Rows with their classes:
[-31.6  15.6   6.9   4.9  10.8  -6.4   6.4  34.8   7.8  31.0  38.2  16.3
  34.2   3.7   0.4  22.0 -20.0  -9.1 -68.8  -4.1 -13.2 -24.6  35.5 -24.7
  22.3 -30.0  39.3   2.2 -38.0  -7.8  -1.0  35.7  26.8   9.7  -3.8 -10.4
   7.5 -11.0  33.0  -3.7   2.2  -0.8 -37.7   3.3  -0.5 -13.4  -3.7 -19.7
 -26.3 -13.3 -17.7  18.4 -51.0   5.0  52.2  -9.2  -2.9  16.2 -21.6  10.3
   3.8  -5.1  21.0] | X
[-22.6  21.0  47.1  14.5  17.7 -26.4  12.6  33.4  41.5  12.2  21.8  34.7
   4.9   6.3 -20.6   2.9 -33.2 -13.3 -74.0  -6.8  -1.6  -5.2   6.3 -77.2
  10.7 -21.8   3.8 -17.7 -39.6 -38.2  14.3  34.9  19.4  -8.9 -21.6   2.0
  -8.9   0.9  36.3  -7.9  -2.5   9.1 -37.7   0.7  11.7 -23.0   6.6  20.9
 -77.2  -0.7   0.6   1.3 -46.4  -2.2  42.5  12.1  10.4  39.9   2.6  14.6
  73.3   1.4  44.2] | S
[ -9.3   6.5  51.4  21.7  10.9  -6.0  33.7  -3.0   3.1   1.7   5.2  41.1
  22.0  -8.9 -15.5  -7.0 -21.0 -21.9 -40.9  -0.6   4.8  -3.4  21.4 -21.2
  15.1  38.1   4.3  20.3 -42.8 -11.1 -10.6   2.5 -15.3  -5.0  -2.5   4.3
   4.6   5.1  21.1  -3.6 -35.8 -18.1 -32.1  11.7  26.9  35.9  10.4  48.8
 -33.4   8.8  -0.5  18.7 -26.7 -11.6  18.6  -3.4  21.8   3.7   5.4  19.2
  15.0   8.9  10.0] | Z
[ -7.5  14.1  36.5  14.6   5.0 -24.5  11.3  21.8  12.3  13.2  19.1  27.4
  36.6   0.9 -23.5   5.8  -8.7 -20.5 -55.9  27.1  -1.0  -8.7  21.5 -45.8
  16.0 -11.3  18.4  -5.5 -26.3 -21.5   4.5  24.4   7.2   5.2 -12.1  -4.9
  -6.0  -5.4  38.4  -6.2 -11.9 -12.6 -41.7   4.7  -3.7   0.4  -4.3  18.0
 -43.1  19.6  -8.0   7.5 -45.2  -8.9  69.6  -2.7  -7.9  24.8 -10.6   1.7
  37.2   5.7  10.6] | X
[ -7.0  13.3  35.8   9.5   9.1   8.5  30.2  25.3  17.7  26.6  38.1  29.6
  32.4 -14.3 -18.7  -6.1 -25.2 -28.2 -55.6  -3.7 -19.4 -23.3  24.1 -32.0
   1.5 -22.0  22.6  22.0 -35.0  -7.0  30.5  16.2  17.9   7.3  -3.6 -17.0
  -7.0 -16.3  35.7   2.6  -6.1 -28.9 -43.5   2.7 -21.7  -0.7  13.6 -11.4
 -38.9  20.5 -21.7  14.6 -48.2 -25.5  25.0  -6.5   0.1 -11.2 -15.8   6.2
  14.5   5.0   5.6] | Z
[ -8.9   7.3  41.1  17.9  21.7 -22.0  24.5  41.1   7.6   2.6  23.4  17.6
  -0.8  -6.9 -29.8 -33.3   4.5  -6.2 -44.0  -3.4  12.2 -12.1  24.0 -54.0
   7.3 -12.8  14.0  -5.7 -41.3 -47.3  11.5  29.2  -3.9   3.3  -7.0  -3.3
  -5.2   9.6  28.0  22.4  -7.6  -6.4 -26.7  -3.4   0.5   0.5   3.8  29.0
 -65.9  28.9  12.5   8.6 -29.2   4.0  44.2  18.5   0.6  20.7   5.0  -0.8
  66.4   1.2  21.3] | Z
[-11.6   6.0  40.6  10.2   9.6  -7.8  21.8  29.9   7.9  -0.5  19.6  23.2
  29.6   7.2 -11.8 -16.8 -14.4 -12.2 -49.2   1.2  -9.0   3.7  32.0 -37.9
   0.7 -11.2   1.7   4.1 -38.6 -22.5 -21.5  19.5  22.2  17.3   3.1  -2.6
   1.0  42.0  24.2   6.2 -17.3 -12.6 -42.8   4.7  -2.7   4.5  -8.8 -13.9
 -61.2  20.5  11.1   8.8 -32.8  -3.6  71.9  -4.2   7.9   6.8  -2.0   6.5
  31.7   0.7  19.0] | Z
[ 15.8  -6.5  13.7  21.3  46.6  -8.4  -0.6   3.5   1.3 -13.4   4.9  17.8
 -10.0  -0.8  18.9  29.6 -14.1   6.5  -3.9  12.8  10.9  -1.2 -43.9 -31.2
 -43.2   7.3 -12.3 -26.1  28.2   0.4  -5.0  -0.2 -21.9  -9.2  -2.4 -23.1
 -13.2   2.5  12.5 -56.4  10.4  -6.9   5.2 -13.3  10.8 -10.4 -17.5  53.0
 -13.9  10.9   3.0   3.2 -22.9 -21.6  17.1  21.3  11.3   5.1   8.2 -10.4
  23.6   9.1  44.6] | S
[ -7.4   4.9  37.9  16.5   9.8  12.1  20.7  12.4   0.1  16.2   9.6  26.1
  23.9   8.6 -21.2  -5.8 -22.4 -57.8 -15.6  -2.4 -11.1 -14.1   5.9 -39.4
   7.9  13.6  25.6  18.4 -35.9 -12.8  -1.4   5.4  -6.3  -2.4  -8.3  10.8
   4.3   4.8  26.2  11.3 -30.8 -22.8 -40.3  14.0  -7.0   9.3 -11.6  25.7
 -47.8  23.7  -8.2  12.0 -40.7  -1.1  24.4 -13.3   7.7   3.9   0.2   9.5
  11.0   3.6   4.2] | Z
[  0.7   3.0  46.2  13.5  21.6  11.5  44.3  20.7  15.0  20.2  30.8  29.2
  11.1 -11.4 -14.7  -4.7 -19.6 -18.8 -55.3  -2.8  -4.0  -9.0  22.4 -49.6
  18.0 -16.1  10.4   8.4 -55.6 -46.8   3.9   3.7  -0.7  21.3   4.7  -3.9
   9.2   0.6  28.6  40.6 -13.6 -36.6 -46.7   1.7  -5.1  11.8  -9.4   2.5
 -64.7  31.6  -6.5  19.2 -56.8  -7.5  28.3  12.3   0.0  -0.6  14.8  19.0
  28.1  12.4  12.9] | Z
[ 10.0   9.7  46.8   6.2  10.5   0.1  27.4  20.2  20.4   5.6  22.5  25.3
  14.4   3.9 -23.8 -15.7  -1.7 -13.1 -42.5  -9.4  -3.2 -13.5  11.1 -50.8
  12.7   0.2   1.2  -0.9 -23.0 -21.0   2.1  22.9  -5.8 -22.0 -20.2  -5.2
  -7.4 -27.9  49.9   6.8 -13.8  -1.1 -28.2   5.8  15.5 -10.0   5.2  45.9
 -49.5  23.6  10.9  17.7 -29.0  -2.4  61.7  15.7   2.7  33.0  -5.2   0.4
  42.6   0.2   8.7] | X
[-15.1  19.9  41.8  12.1   4.9  -8.2  16.5  20.8  17.5  13.0  26.4  23.2
  27.8   4.6 -22.6 -15.6 -14.3 -19.6 -60.5   3.5  13.2  -2.5  29.5 -38.9
  16.0  -7.6  10.3   8.8 -49.8 -26.9  -0.9  11.7  12.6  -0.3 -17.3   0.0
  -1.2   1.9  45.1  15.8 -21.4  -2.2 -36.6   5.8   8.8  -3.2   9.6  15.6
 -38.6  28.5  -8.0   4.3 -44.4  -9.0  47.6  -4.7  19.0  16.1  -0.6   3.5
  38.5  10.1  21.1] | X
[-19.5  13.1  54.8  10.4  14.4   8.2  29.0  28.7   5.6  12.0  18.7  22.1
  19.5   1.3 -25.0 -21.5 -22.1 -14.6 -56.1  -4.7  -2.8 -14.0  23.0 -49.9
  28.7  12.3  25.6  16.0 -33.4  -6.1  -9.1  14.3   3.8  -7.3 -10.7   2.9
   7.8  -1.4  28.4  10.0 -20.5  -1.6 -28.1  11.7   0.3 -13.5  -8.1  43.1
 -50.9  26.2  18.0  18.9 -19.8   3.7  53.0  18.8  11.0  13.1  -9.4   8.9
  39.3   1.5  17.2] | Z
[  5.9   0.4  28.9  11.5   4.7  24.2  26.6  23.5  17.4  35.4   8.7  25.6
  25.9  -6.9 -23.0  -3.3 -31.7 -20.7 -56.9   2.2 -13.2   3.1  19.1 -56.6
  -4.0 -14.1   6.4  13.3 -31.9 -11.6  -1.8  12.3  11.0  15.1   4.6 -13.8
   4.2  11.4  14.1   8.0 -13.4 -21.5 -23.2   4.9 -24.7   4.0 -19.5 -12.6
 -48.3  19.2 -28.1  12.2 -37.2  -7.6  31.1  -8.7   3.8   8.6  -4.3  18.9
  45.6   6.8  23.1] | Z
[-14.1   8.9  27.1  -2.0  15.6   5.0  30.9  10.6  -0.7  23.5  15.9  28.9
  34.7  -2.5 -20.6  -7.9 -22.9  27.6 -26.6   5.5   2.7  -3.6  16.7 -41.3
   1.6   6.9  20.7  16.9 -28.7 -14.4 -15.2  -5.0   1.1   1.6 -27.9  -3.3
   2.2 -16.2  24.8  -1.6  -9.4 -26.6 -24.6   9.2   4.0 -14.6  -7.1   6.2
 -24.1   2.9 -12.8  18.3 -32.4  -4.7  32.8  -2.2  -1.0   3.2  -9.2   0.4
  19.4  -3.9  -7.4] | Z
[ -1.3  -1.9  34.2  19.4  12.8 -17.4  33.3  -2.9   2.7   6.7  18.4  35.2
  15.1  -0.1 -12.1  -1.8 -13.5 -16.4 -37.7  12.5  -6.4  -2.7  23.1 -43.1
  13.5  -7.2   2.0  -1.6 -33.3 -18.4 -12.0   1.1   9.6  10.0  -7.1  -9.9
  -0.6  -0.5  25.0 -21.9 -23.3 -29.8 -43.2 -12.1  -2.7  -1.6  -7.4  -9.5
 -33.9  16.7 -15.4   8.9 -41.3 -23.3  30.4   6.8  -4.7   5.7  12.9  -0.5
   6.8  11.1  -7.2] | Z
[ -9.3   7.0  26.4   5.9  22.8 -15.7  13.2  14.1  10.9  37.8  22.3  28.7
  22.6   0.6 -24.4   2.7 -17.7 -20.5 -52.4  -4.1 -25.7  -7.1  34.0 -42.4
  19.5  -2.9  -4.0   8.0 -45.0 -19.8   1.6  16.8  38.5  11.8   5.7  24.6
   4.7  -0.9   5.0 -15.7 -19.0 -13.3 -42.5  -2.6  -1.6 -12.9  -4.2 -32.0
 -35.8  15.1 -10.3   4.7 -45.8   1.1  41.9   0.6  -0.9  10.0  -8.5   7.6
  25.9  10.7   7.1] | X
[-27.2   2.5  36.0  11.4  33.0   8.9  49.1  35.4  17.4  -1.7  10.8  14.8
   8.0  -6.1 -18.4 -44.8  14.4  -7.7 -41.1   9.1  13.5 -15.8   0.0 -31.9
 -23.3 -15.7  33.5  -2.5 -24.7 -33.0  17.2  27.1 -25.2   8.2  -0.2  -7.8
 -20.6  -0.1  60.5  27.5  -3.7 -17.0 -23.3  -2.9  -6.0  25.4  -2.4  67.4
 -61.3  31.7  21.6  26.3 -32.9 -10.3  45.0  15.7   5.7  14.7  25.5 -12.9
  69.7   6.8  36.3] | S
[ -9.8  30.7  25.7   3.2  12.7  -8.8  -5.0  25.9   6.4  11.1  26.8  19.4
  16.7   2.8 -18.1  -2.6 -10.2 -10.9 -52.3  -0.3 -10.8   8.7  31.1 -48.0
  26.6 -15.2  13.3  -2.0 -23.2 -21.7  -5.1  21.4  20.2  -6.7 -23.9   6.3
   0.5 -12.0  35.4  -7.6  -8.6  17.3 -18.2   3.0  14.2 -11.6   0.8   7.9
 -21.1  24.1 -11.3   5.0 -40.8  -5.2  42.0  -1.0  33.0  22.2  -7.6   2.0
  40.3  -6.6  19.7] | X
